In the rows, zero is written as 100.
Rows lie near named flat spaces through zero. A row that begins with a name and a colon came from that space; any other row is followed by the name of its block's space that it lies nearest.
buza-gorim: 93; 92; 89; 104; 104; 96; 73; 80; 106; 111; 99; 83; 98; 90; 117; 109; 96; 86; 121; 79; 103; 89; 109; 97; 102; 110; 100; 95; 91
bifi-lolar: 97; 94; 67; 102; 105; 96; 92; 104; 120; 104; 108; 92; 103; 92; 82; 92; 73; 94; 117; 90; 76; 114; 110; 93; 92; 101; 107; 108; 96
bifi-lolar: 100; 111; 96; 110; 106; 117; 86; 66; 107; 95; 88; 79; 81; 68; 68; 100; 90; 90; 58; 95; 94; 113; 90; 92; 106; 93; 118; 101; 108
fami-fala: 101; 107; 96; 104; 102; 109; 111; 102; 110; 104; 93; 102; 78; 104; 106; 88; 96; 88; 101; 88; 104; 97; 89; 77; 99; 96; 85; 108; 101
94; 99; 123; 100; 91; 101; 112; 112; 86; 97; 96; 112; 94; 120; 120; 90; 126; 89; 97; 118; 129; 99; 101; 78; 108; 81; 95; 82; 96  bifi-lolar
99; 100; 97; 100; 101; 99; 103; 101; 104; 99; 97; 103; 106; 102; 103; 100; 94; 105; 103; 98; 96; 98; 108; 106; 98; 108; 102; 107; 101  bifi-lolar
gev-fita: 116; 100; 94; 107; 123; 86; 103; 82; 105; 103; 114; 105; 114; 107; 122; 102; 98; 88; 89; 87; 94; 106; 111; 82; 101; 107; 98; 90; 98
toki-sizu: 109; 82; 108; 88; 121; 93; 117; 86; 96; 99; 79; 102; 105; 100; 95; 125; 89; 107; 114; 86; 107; 107; 92; 95; 116; 96; 108; 94; 91
123; 84; 116; 100; 107; 81; 117; 81; 98; 93; 81; 84; 122; 110; 99; 140; 83; 109; 123; 77; 102; 108; 90; 90; 128; 97; 111; 94; 92  toki-sizu
90; 105; 105; 93; 115; 96; 109; 93; 104; 103; 111; 90; 93; 96; 91; 110; 118; 100; 95; 110; 110; 106; 92; 99; 103; 96; 99; 100; 98  gev-fita
103; 97; 99; 99; 103; 95; 97; 98; 99; 105; 101; 100; 106; 100; 96; 105; 100; 105; 98; 97; 101; 102; 101; 102; 102; 99; 104; 104; 102  fami-fala
108; 105; 100; 102; 113; 112; 116; 93; 95; 100; 82; 99; 98; 85; 101; 109; 107; 109; 93; 118; 112; 112; 116; 123; 131; 105; 98; 121; 103  gev-fita
buza-gorim: 117; 95; 102; 107; 119; 109; 108; 109; 99; 96; 110; 99; 110; 99; 90; 96; 97; 96; 94; 96; 94; 97; 94; 93; 91; 93; 109; 87; 109
zave-famos: 93; 111; 130; 98; 99; 118; 109; 92; 118; 110; 110; 131; 103; 116; 97; 92; 103; 104; 118; 98; 113; 84; 87; 114; 76; 113; 89; 92; 113
gagul-gode: 98; 119; 107; 103; 84; 112; 105; 96; 86; 105; 99; 92; 99; 94; 89; 93; 108; 108; 106; 85; 100; 105; 80; 97; 107; 105; 107; 103; 97
101; 106; 102; 103; 105; 114; 95; 86; 103; 89; 93; 92; 93; 86; 86; 100; 97; 97; 74; 96; 97; 100; 93; 96; 104; 98; 106; 99; 95  bifi-lolar
virok-vurum: 100; 91; 118; 105; 112; 98; 125; 94; 99; 81; 101; 82; 82; 86; 119; 98; 81; 81; 100; 77; 90; 110; 91; 116; 95; 83; 92; 100; 107
100; 100; 104; 103; 113; 115; 92; 108; 129; 100; 99; 77; 119; 120; 125; 113; 89; 77; 88; 84; 95; 93; 111; 112; 76; 87; 94; 119; 118  gagul-gode
zave-famos: 91; 110; 129; 93; 98; 106; 100; 90; 102; 102; 102; 118; 102; 113; 114; 96; 81; 92; 132; 90; 116; 82; 86; 119; 77; 128; 99; 83; 94
75; 103; 85; 91; 110; 120; 104; 108; 97; 104; 109; 119; 86; 90; 105; 81; 116; 93; 81; 112; 99; 97; 108; 110; 79; 95; 91; 98; 98  toki-sizu
112; 101; 96; 111; 106; 77; 85; 110; 112; 111; 103; 84; 103; 82; 86; 96; 98; 106; 86; 91; 121; 89; 80; 77; 79; 101; 107; 104; 98  buza-gorim
96; 104; 99; 109; 89; 105; 111; 101; 115; 108; 100; 121; 114; 115; 90; 98; 120; 106; 107; 109; 96; 98; 96; 103; 94; 104; 93; 99; 126  zave-famos
109; 86; 98; 102; 113; 98; 86; 93; 100; 112; 89; 100; 99; 109; 124; 113; 105; 99; 105; 112; 89; 114; 127; 114; 92; 91; 91; 106; 120  gagul-gode
99; 121; 85; 91; 103; 111; 95; 103; 117; 90; 122; 106; 115; 115; 109; 96; 115; 89; 82; 99; 78; 91; 81; 84; 85; 93; 101; 103; 109  gev-fita
105; 100; 80; 106; 102; 95; 94; 106; 116; 107; 105; 94; 101; 91; 87; 93; 83; 98; 108; 94; 80; 112; 102; 94; 98; 96; 106; 109; 95  bifi-lolar
106; 100; 93; 104; 101; 99; 107; 101; 107; 100; 102; 101; 100; 102; 97; 98; 97; 101; 102; 95; 101; 101; 99; 94; 101; 95; 100; 105; 104  fami-fala
112; 99; 162; 86; 125; 102; 90; 89; 71; 89; 131; 93; 61; 80; 101; 84; 62; 82; 109; 98; 106; 86; 110; 100; 84; 107; 98; 91; 63  zave-famos
97; 90; 102; 92; 101; 98; 92; 105; 91; 118; 96; 95; 100; 98; 106; 96; 90; 91; 105; 99; 94; 101; 111; 97; 100; 119; 109; 96; 97  buza-gorim
107; 105; 110; 99; 103; 102; 100; 100; 89; 103; 107; 107; 92; 95; 102; 102; 96; 93; 113; 107; 96; 103; 99; 105; 95; 103; 96; 92; 97  zave-famos
virok-vurum: 116; 113; 99; 101; 146; 113; 110; 121; 104; 86; 99; 72; 90; 71; 104; 109; 75; 92; 116; 67; 99; 117; 99; 81; 109; 90; 77; 93; 115
gev-fita: 112; 99; 102; 110; 106; 89; 95; 87; 100; 99; 111; 117; 119; 95; 112; 91; 89; 99; 94; 69; 102; 108; 105; 79; 109; 123; 100; 75; 92
100; 83; 99; 85; 135; 101; 127; 88; 88; 91; 84; 105; 106; 101; 94; 130; 97; 112; 106; 82; 109; 107; 101; 99; 108; 93; 101; 92; 86  toki-sizu
117; 102; 90; 127; 90; 128; 130; 98; 96; 89; 66; 87; 92; 108; 117; 99; 107; 92; 90; 102; 85; 112; 113; 120; 107; 92; 117; 138; 131  gev-fita
93; 86; 100; 100; 88; 78; 68; 89; 99; 64; 102; 108; 90; 75; 129; 108; 101; 120; 67; 94; 126; 108; 92; 97; 104; 78; 95; 100; 123  buza-gorim
93; 74; 96; 93; 101; 85; 101; 95; 106; 118; 96; 70; 83; 95; 75; 126; 102; 109; 100; 130; 113; 99; 89; 116; 97; 53; 102; 101; 92  gev-fita
toki-sizu: 60; 109; 65; 90; 117; 139; 103; 128; 93; 100; 118; 130; 68; 92; 100; 60; 129; 98; 67; 120; 101; 99; 123; 122; 65; 91; 81; 98; 94
76; 84; 79; 74; 144; 123; 132; 101; 83; 96; 94; 124; 89; 97; 92; 112; 117; 112; 89; 94; 101; 108; 109; 120; 87; 84; 99; 90; 82  toki-sizu
112; 101; 75; 97; 117; 97; 96; 82; 122; 100; 122; 98; 123; 103; 96; 114; 103; 109; 72; 93; 78; 104; 89; 93; 115; 69; 97; 87; 114  gev-fita
99; 90; 55; 109; 99; 104; 87; 115; 135; 111; 113; 82; 101; 86; 74; 89; 59; 97; 120; 89; 62; 119; 107; 85; 89; 101; 123; 110; 95  bifi-lolar
fami-fala: 106; 89; 101; 104; 98; 96; 91; 104; 108; 103; 102; 94; 106; 97; 91; 105; 106; 106; 105; 99; 99; 112; 106; 97; 99; 104; 107; 102; 105
